In the rows, zero is written as 128.
98  119  142  130  117  137  101  163  110  117  114  128  130  112  165  113  124  88  132  133  114  180  108  146  114  158  139  125  146  138  140  185  121  190  119  122  231  125  151  147  127  170  149  125  122  185  104  126  127  137 => K221
112  118  133  105  107  146  121  149  118  135  91  111  154  135  129  108  123  120  146  164  120  209  122  113  127  175  142  122  156  151  148  162  131  162  81  136  174  105  128  149  130  146  126  99  126  149  163  102  97  126 => K665
114  115  117  170  147  143  109  132  120  114  102  100  133  93  193  98  167  121  139  109  158  126  132  140  87  147  192  138  139  126  85  120  129  157  105  128  165  142  154  127  96  88  141  191  127  132  129  91  155  115 => K948
117  126  124  114  108  139  118  122  95  85  111  146  151  81  89  130  96  121  161  113  151  151  167  141  136  123  172  131  120  87  152  122  145  102  93  137  133  126  121  146  175  98  123  119  119  124  138  77  92  163 => K779
102  151  142  98  139  157  138  135  121  134  102  107  147  128  112  109  127  111  120  129  138  183  104  113  120  144  156  116  131  101  110  121  113  130  82  131  116  107  102  144  117  95  114  145  105  157  160  75  91  125 => K328
121  137  136  113  134  159  76  145  125  130  105  97  140  109  97  134  137  107  113  115  119  152  106  126  103  129  190  136  145  114  132  140  115  133  95  134  159  143  118  160  113  115  101  164  110  184  150  75  118  131 => K221
94  145  133  94  131  147  132  140  93  141  84  118  154  105  97  99  132  103  126  157  127  197  103  133  121  144  179  127  154  116  98  117  117  125  76  131  135  104  97  152  125  123  105  139  100  179  161  63  90  134 => K328
63  146  149  116  120  153  97  140  116  128  112  112  118  87  128  104  133  108  108  128  139  174  106  152  97  150  176  123  162  120  86  121  129  141  109  133  146  113  123  157  116  166  126  164  94  217  132  49  95  131 => K221
118  131  127  121  141  130  74  132  109  134  103  151  132  117  157  98  124  117  145  129  124  152  130  131  107  152  149  115  143  156  128  135  136  162  127  169  179  134  131  159  145  155  160  134  85  158  127  122  115  127 => K779
97  154  133  93  129  145  121  130  110  135  67  128  154  110  90  100  126  120  120  142  140  166  117  121  115  128  167  117  146  106  95  98  127  115  80  125  130  121  121  145  142  102  113  147  89  175  151  55  118  130 => K424
126  133  151  126  133  151  72  117  146  167  107  120  164  147  155  114  110  111  145  107  117  199  116  112  105  188  153  124  146  147  133  176  114  155  84  211  193  144  131  146  124  153  152  158  55  215  138  86  90  153 => K424
109  102  122  119  117  145  120  162  111  117  93  110  144  128  135  115  121  89  147  159  109  203  124  134  122  187  124  129  150  148  142  171  127  155  108  144  222  130  172  135  108  136  147  124  121  151  99  95  125  124 => K221
98  132  126  103  124  133  130  146  120  131  92  99  134  122  89  143  150  125  81  113  103  153  110  112  85  120  186  124  150  102  91  125  129  146  177  153  179  130  90  126  153  129  86  156  158  196  113  78  141  145 => K424
161  139  135  157  132  152  80  129  115  155  125  148  141  108  140  116  89  104  149  132  111  170  125  146  118  173  118  114  145  181  146  129  123  122  139  168  200  181  181  150  133  207  174  153  64  183  127  126  83  118 => K424
142  98  140  150  109  132  98  156  107  129  125  116  134  132  148  123  114  102  164  120  93  159  110  131  132  153  149  113  138  142  150  195  118  133  127  160  189  149  141  152  117  143  168  147  124  176  141  103  90  137 => K727
95  153  137  99  130  145  102  126  101  142  79  102  156  114  101  122  147  116  128  146  134  171  88  126  117  128  187  136  154  109  107  112  121  139  74  131  139  118  110  147  115  88  107  166  99  188  147  69  106  124 => K727
94  146  164  89  150  173  100  139  158  113  110  123  123  118  102  137  164  138  122  122  155  124  94  113  118  112  159  101  122  82  119  107  130  168  112  124  134  116  90  142  139  104  116  140  134  186  135  60  98  122 => K975
92  132  163  105  141  160  109  137  104  128  108  141  116  96  110  107  123  113  136  132  136  182  86  141  119  129  148  109  148  93  123  97  132  135  92  159  156  150  126  171  133  116  133  166  97  188  136  67  75  126 => K988
97  149  123  114  122  142  119  131  108  138  89  116  161  107  118  110  143  121  132  142  124  166  115  130  150  121  184  115  146  109  117  129  127  106  62  119  121  105  104  159  131  107  116  132  94  172  138  51  92  141 => K975
128  106  126  123  115  134  123  146  110  117  94  123  145  126  129  112  115  111  142  122  117  169  130  122  141  170  156  118  136  150  131  170  108  152  106  133  193  106  141  138  130  121  141  106  112  138  138  109  109  125 => K328
83  137  150  101  142  132  121  143  144  122  84  74  132  101  116  141  133  113  139  132  130  194  94  112  113  144  158  116  149  98  123  102  130  126  91  144  131  116  141  148  132  60  85  155  103  178  114  76  99  124 => K424
106  163  134  90  129  143  121  131  112  138  87  109  152  114  109  121  134  120  114  137  114  172  90  116  121  122  173  132  138  106  112  117  112  115  63  112  119  104  92  163  116  88  107  155  95  156  165  76  110  126 => K328
118  106  124  120  112  116  107  142  116  135  122  121  105  131  162  117  113  103  143  157  177  189  111  130  95  173  154  125  146  145  106  152  136  182  101  170  153  103  132  154  117  120  140  177  127  135  117  115  116  140 => K727
124  108  136  133  114  135  115  138  143  130  113  125  119  136  122  105  133  135  161  112  147  154  118  123  119  159  149  117  147  141  103  164  132  172  112  179  171  129  144  159  137  132  131  145  111  179  121  97  128  126 => K988
117  108  141  145  115  134  93  144  129  141  135  118  140  123  150  119  122  114  153  132  111  182  114  131  117  172  134  125  140  134  146  173  128  148  119  172  188  126  152  138  115  107  130  142  126  165  115  108  110  134 => K779
103  129  125  99  140  156  147  133  126  137  114  119  167  122  129  99  148  113  107  144  135  178  93  121  136  153  140  123  120  89  129  127  103  148  100  97  130  88  109  91  116  113  86  143  130  151  161  78  141  141 => K328
78  134  123  90  120  126  124  128  135  121  103  102  135  131  118  130  144  141  117  151  176  137  148  93  128  110  190  134  157  150  131  112  134  85  92  161  80  121  113  124  105  94  131  126  119  160  190  71  58  129 => K328
122  124  156  89  110  140  124  127  126  130  74  99  124  149  111  112  151  145  112  141  133  113  95  110  123  102  164  111  127  109  135  107  130  103  81  135  114  134  93  137  124  128  122  161  124  176  157  56  98  138 => K424
120  155  133  131  160  161  108  118  125  137  118  124  160  105  116  116  140  117  114  134  157  135  125  134  129  133  162  110  113  80  131  98  110  101  97  141  139  121  111  152  166  114  108  134  101  183  111  57  89  162 => K975
99  142  147  106  128  168  137  139  88  118  95  149  159  103  78  103  143  127  139  112  113  165  107  121  149  112  160  119  132  103  111  144  117  111  60  119  113  136  122  138  118  142  128  110  95  168  174  80  75  119 => K221
77  160  140  104  147  171  105  116  113  134  104  120  138  109  81  109  115  116  152  128  159  200  112  141  111  142  157  135  154  97  111  109  135  109  69  158  112  149  126  165  134  113  114  163  76  179  122  69  83  118 => K988
99  147  141  111  130  143  90  132  110  115  100  110  163  84  104  115  109  100  135  101  131  197  88  141  102  148  171  138  163  85  80  101  126  106  67  146  122  146  133  144  128  112  125  205  68  186  106  72  91  121 => K424
121  90  126  131  124  165  125  141  130  116  162  132  99  141  152  135  121  131  155  120  151  182  143  119  114  150  159  123  131  153  134  185  115  130  116  187  107  146  135  137  95  160  184  142  138  158  146  117  72  127 => K948
90  150  143  101  122  153  108  128  112  135  91  102  153  96  109  118  124  107  122  143  133  176  113  136  125  143  172  127  162  111  117  98  119  110  86  114  130  119  123  175  123  91  128  166  82  174  124  41  96  138 => K975
112  138  122  127  130  173  179  144  131  127  136  14  156  119  101  140  113  78  147  153  96  205  119  146  130  153  121  166  149  120  118  124  129  109  102  105  158  124  141  119  91  79  86  141  158  162  114  49  100  130 => K328
136  113  135  126  134  154  101  117  106  127  107  119  129  105  117  100  126  138  187  105  120  176  120  143  131  160  148  142  146  131  131  155  131  142  80  159  178  157  161  165  128  161  159  135  90  163  148  105  74  128 => K988
116  113  114  148  104  138  115  135  106  129  107  115  148  118  153  107  131  115  144  133  109  198  114  139  130  172  157  132  148  153  124  174  129  156  91  155  181  119  154  148  117  142  143  128  113  177  136  97  103  129 => K665
137  91  164  88  116  164  98  147  139  127  103  99  111  148  154  125  131  119  127  155  117  161  94  108  116  166  149  121  140  143  171  157  106  149  132  154  175  153  129  141  104  143  160  170  121  174  140  84  107  130 => K948
87  123  150  101  124  150  124  142  124  134  107  91  157  110  131  98  142  115  117  133  121  172  84  127  107  121  176  132  155  99  100  130  137  130  73  150  148  153  105  152  141  112  112  157  139  204  155  64  96  139 => K665
97  140  136  111  147  154  109  135  112  133  82  126  156  97  92  97  137  131  142  100  139  145  119  123  118  127  181  117  150  115  98  115  116  125  74  145  131  134  113  170  147  115  112  141  95  167  151  61  109  127 => K988
101  132  125  122  129  169  124  139  106  121  102  132  163  113  103  99  151  121  110  123  137  130  118  120  123  114  170  122  130  119  114  136  115  143  85  115  176  135  111  144  140  134  107  129  114  187  124  49  127  141 => K221
140  99  148  149  144  144  101  154  139  141  110  129  129  135  162  105  128  124  143  117  115  157  94  132  101  154  149  106  140  127  125  152  111  138  118  168  164  153  148  139  113  154  147  153  119  181  134  94  101  122 => K948
153  92  145  137  122  166  82  126  135  125  127  95  162  110  137  110  140  144  141  78  152  105  143  123  131  178  168  135  138  134  103  141  107  158  83  149  160  160  132  116  111  127  165  157  103  126  148  85  85  127 => K424
115  112  101  112  106  150  124  141  102  109  98  110  129  142  121  89  113  139  171  141  114  184  135  105  141  150  169  147  138  160  103  182  141  107  58  162  129  127  151  124  119  129  156  103  117  113  127  100  66  104 => K948
151  111  84  138  127  123  134  124  165  113  130  81  164  143  124  130  130  172  139  73  127  92  147  134  143  111  138  159  134  178  138  126  115  137  81  79  145  96  144  131  149  96  115  80  146  126  104  111  191  134 => K975
130  110  137  121  112  135  94  147  108  127  107  132  136  120  132  127  121  102  145  143  101  186  116  128  117  171  144  109  142  134  137  168  115  149  140  161  203  107  151  160  127  153  141  130  106  176  102  107  114  133 => K779
125  102  153  84  92  110  124  163  138  126  81  100  90  141  183  124  120  109  123  138  100  166  108  106  115  147  149  99  139  152  134  164  126  137  121  149  195  106  154  136  111  135  161  135  151  153  104  101  115  144 => K424
127  91  134  143  112  141  105  155  122  116  118  124  134  109  148  119  129  118  139  112  131  164  112  137  115  166  158  123  153  142  116  165  133  165  115  153  210  142  155  142  126  145  138  128  130  159  109  109  115  125 => K221
139  149  96  123  89  118  126  139  115  141  99  91  138  162  118  110  143  133  167  167  109  152  158  116  115  155  170  132  131  139  122  168  138  145  92  139  176  108  142  153  117  133  160  118  136  141  134  121  104  128 => K727
116  94  161  139  138  157  85  147  107  104  145  195  102  86  173  115  136  122  130  85  126  152  124  126  142  158  165  91  131  121  106  173  109  151  124  159  145  148  118  131  115  183  183  132  97  140  186  109  70  119 => K221
126  112  148  133  134  165  80  149  135  129  113  113  141  121  128  110  143  119  158  122  140  147  118  144  129  173  157  119  145  143  121  155  115  152  87  146  170  139  140  145  111  128  168  139  113  169  130  87  100  108 => K975
122  117  120  119  112  137  126  127  108  121  95  132  146  123  151  103  111  111  150  120  101  210  130  126  133  177  152  130  145  132  125  164  118  160  80  131  171  117  145  155  133  123  145  117  104  132  136  113  112  134 => K665
106  137  135  141  169  156  112  143  143  148  125  124  161  88  150  87  158  147  145  115  129  128  89  121  96  96  180  130  122  86  74  121  118  154  28  113  121  149  107  153  125  107  99  167  111  150  200  63  121  125 => K948
92  135  140  96  149  149  123  162  130  143  82  100  149  125  132  123  151  101  105  149  117  182  69  118  105  137  159  97  150  104  119  123  119  112  131  145  148  113  101  142  115  100  99  146  137  206  127  57  111  124 => K328
94  156  127  121  141  167  118  117  129  134  112  111  178  111  94  124  141  122  129  117  152  165  119  124  121  143  166  130  132  111  109  128  109  119  81  133  129  94  119  150  146  109  102  138  108  188  107  72  118  142 => K975
95  162  103  109  144  129  118  119  136  104  123  156  150  101  136  144  117  114  126  85  158  195  159  101  138  134  179  94  155  101  100  98  132  112  108  138  80  82  117  133  140  83  127  143  97  121  111  123  98  120 => K975
112  116  139  159  114  137  111  148  106  122  99  95  119  111  163  112  132  104  136  132  130  150  116  159  124  163  137  105  142  143  121  144  144  165  122  142  191  133  135  129  115  164  167  164  137  168  121  101  85  117 => K424
144  101  156  131  121  137  103  163  121  141  128  120  143  142  171  106  126  116  137  132  112  139  106  124  128  153  136  102  139  154  148  155  102  156  112  126  206  124  123  151  125  130  159  126  119  165  138  100  141  133 => K727
102  101  155  113  111  142  124  150  110  114  113  112  109  109  130  109  120  107  146  153  135  195  134  114  118  178  149  123  146  140  133  156  120  138  115  161  172  132  161  132  107  110  160  174  127  140  140  103  89  123 => K948
138  106  132  139  120  154  84  138  106  131  107  126  142  116  122  89  138  124  154  117  157  146  138  125  136  177  174  134  163  155  92  161  120  168  83  175  174  133  117  151  121  123  146  153  97  147  157  78  106  123 => K988
138  105  98  148  93  120  115  135  111  125  92  137  157  131  114  108  107  125  185  141  104  157  167  111  158  157  173  132  164  178  122  168  126  142  87  158  185  122  156  179  147  132  136  97  83  130  157  117  114  122 => K988
84  121  130  130  109  143  109  139  93  114  104  138  142  93  172  96  135  112  141  139  151  198  115  129  117  178  157  124  151  153  115  146  137  141  92  161  147  110  160  134  113  155  159  133  111  154  126  101  72  125 => K665
89  124  145  109  135  152  107  143  106  138  100  125  177  85  108  103  138  125  131  129  121  151  102  127  133  124  177  108  133  104  124  131  111  133  84  135  151  131  126  157  152  128  112  119  93  188  169  71  99  131 => K779
89  141  115  93  136  142  131  121  95  124  54  113  133  107  116  99  128  120  134  125  108  155  116  129  126  120  179  126  149  114  111  107  136  133  113  135  144  135  110  179  165  133  117  131  97  164  134  65  107  140 => K988
84  167  126  117  143  133  110  138  86  148  90  117  180  100  96  83  136  97  153  165  138  174  123  136  101  140  173  135  145  111  121  123  111  126  61  132  167  131  125  176  154  89  130  163  104  205  142  89  119  147 => K727
115  99  134  138  74  115  154  158  115  109  147  118  161  110  159  114  107  102  144  132  113  208  132  117  112  175  158  122  149  122  117  158  137  102  95  174  162  121  155  138  141  151  143  142  154  136  119  139  100  143 => K665
119  119  134  144  126  137  94  150  123  155  106  129  160  137  168  112  120  106  159  145  101  207  93  127  115  180  158  114  165  143  121  172  114  158  112  149  199  119  143  144  117  151  129  121  92  197  131  83  110  125 => K727
137  96  149  116  109  157  100  165  130  125  91  130  124  133  159  102  130  127  140  96  117  166  92  124  117  156  159  100  143  159  119  185  123  139  97  161  169  131  156  135  105  149  172  106  158  177  144  85  89  112 => K665
105  111  119  110  121  167  98  143  101  118  81  122  136  130  127  88  129  103  132  165  152  156  140  125  103  168  167  120  144  156  99  150  124  183  117  146  198  121  143  143  125  158  171  156  114  154  134  106  121  103 => K948
125  103  129  116  124  141  109  152  116  141  89  112  139  132  143  105  123  103  162  142  120  186  105  136  123  165  160  129  161  154  108  168  130  167  104  159  185  137  154  149  103  129  150  116  99  168  142  111  89  113 => K328
135  101  126  110  114  130  125  143  105  137  70  98  136  128  87  97  124  107  183  144  90  175  107  147  114  162  162  142  144  133  97  174  130  140  110  149  184  130  168  167  128  129  130  112  122  165  135  136  104  118 => K328
124  119  124  135  113  143  98  148  136  136  91  102  137  134  117  115  132  127  180  118  132  153  138  149  124  162  163  138  151  157  137  180  129  153  96  140  178  135  171  140  112  131  153  97  134  172  99  84  84  134 => K975
83  158  136  116  138  152  133  127  88  138  96  149  167  88  114  98  128  104  119  133  139  200  115  118  110  145  165  104  137  106  106  110  119  133  81  163  123  139  120  178  148  135  127  159  64  178  149  73  77  142 => K665
123  117  135  140  108  126  112  143  119  129  108  114  120  114  160  121  119  111  147  134  137  190  117  139  123  173  144  122  147  147  126  156  133  150  94  161  170  120  149  126  110  148  149  155  117  167  124  91  87  139 => K424
128  100  140  98  113  158  107  154  115  127  118  115  125  126  124  102  122  126  149  129  117  180  118  111  119  162  157  120  145  138  134  167  116  119  101  161  188  128  144  168  130  145  148  122  123  159  124  88  106  134 => K988
75  136  143  103  119  142  118  137  126  124  103  118  143  104  156  125  130  104  110  131  132  189  108  112  114  138  160  108  145  120  145  130  128  119  103  152  137  122  126  150  124  106  124  157  113  186  125  59  96  150 => K665
123  143  124  144  115  130  127  144  78  121  105  129  164  107  143  126  128  106  156  154  132  222  126  128  124  193  167  141  143  126  138  152  83  98  69  122  141  84  154  140  101  105  139  129  105  143  133  92  117  139 => K727
119  102  151  143  115  127  83  155  105  133  110  131  139  111  147  103  121  105  163  124  109  158  112  159  120  161  138  118  144  135  134  171  137  167  113  170  201  141  143  144  124  151  160  140  121  169  125  113  93  131 => K779
124  115  135  152  102  133  118  154  122  121  115  130  140  127  166  113  126  108  136  122  125  167  120  134  120  165  147  109  143  150  125  165  127  155  114  160  174  125  142  140  124  153  151  129  128  170  121  104  111  130 => K665
146  112  164  89  103  155  117  138  140  124  128  85  118  144  148  141  149  112  110  134  138  154  111  97  112  175  147  125  127  135  126  156  110  127  125  161  176  111  130  110  71  125  152  176  138  137  116  99  106  128 => K328
120  138  134  80  143  157  134  128  112  126  90  112  156  110  87  115  132  122  137  120  129  148  108  119  125  122  154  129  119  114  130  120  106  120  81  118  128  121  119  157  134  108  126  131  119  156  152  99  98  136 => K328
94  135  109  164  106  122  73  129  100  131  117  157  118  91  192  118  102  94  130  136  142  196  111  150  95  176  150  130  163  177  96  154  154  174  153  178  168  92  138  149  115  152  142  183  109  163  110  100  119  130 => K779
113  122  133  116  109  126  110  158  131  126  112  121  127  139  123  129  136  117  125  150  137  171  131  130  120  169  156  112  140  148  129  172  122  133  132  158  176  95  135  137  138  148  145  119  128  173  107  116  147  128 => K975
108  128  127  90  144  160  103  116  89  122  101  115  174  79  78  103  135  122  122  105  126  157  135  122  122  133  187  130  135  86  108  115  113  110  105  133  139  135  123  153  152  89  117  151  98  150  155  90  119  134 => K779
102  109  141  154  136  143  123  144  108  120  118  116  152  95  154  111  139  113  138  112  119  185  114  146  129  183  126  124  141  144  130  146  105  176  97  131  176  119  153  138  115  132  142  131  108  155  139  104  118  124 => K665
114  106  111  130  104  106  126  161  115  110  101  127  125  105  171  147  134  110  120  144  143  181  135  127  110  163  194  134  167  169  97  161  124  166  135  174  151  95  113  121  120  153  133  157  140  154  144  107  152  138 => K948
113  99  161  118  108  133  109  146  104  134  106  140  136  112  151  105  120  118  165  130  92  176  117  127  129  154  150  107  138  138  136  170  121  131  104  159  185  121  156  160  123  143  153  105  98  160  134  103  96  136 => K779
92  124  174  118  143  150  100  123  117  148  120  131  155  114  140  117  140  109  127  123  122  149  86  127  123  130  137  100  142  104  120  121  116  129  101  152  163  146  103  143  116  111  144  193  99  191  142  76  97  131 => K727
109  122  110  102  96  127  133  162  112  117  103  58  157  131  200  133  116  91  109  188  89  133  132  93  165  91  147  100  139  126  163  107  161  92  84  129  133  151  112  163  105  94  176  151  90  108  176  80  69  126 => K424
98  131  201  87  193  183  120  158  132  115  143  143  61  120  89  117  186  154  88  117  166  132  48  105  109  98  119  94  85  93  117  129  101  146  92  127  106  120  99  83  107  195  83  120  157  162  164  94  79  100 => K221
122  117  113  108  103  141  114  150  103  124  75  122  118  137  115  90  120  126  166  126  116  177  133  130  129  157  170  121  150  158  128  164  135  152  85  158  191  123  150  165  131  139  157  104  114  161  114  85  104  126 => K988
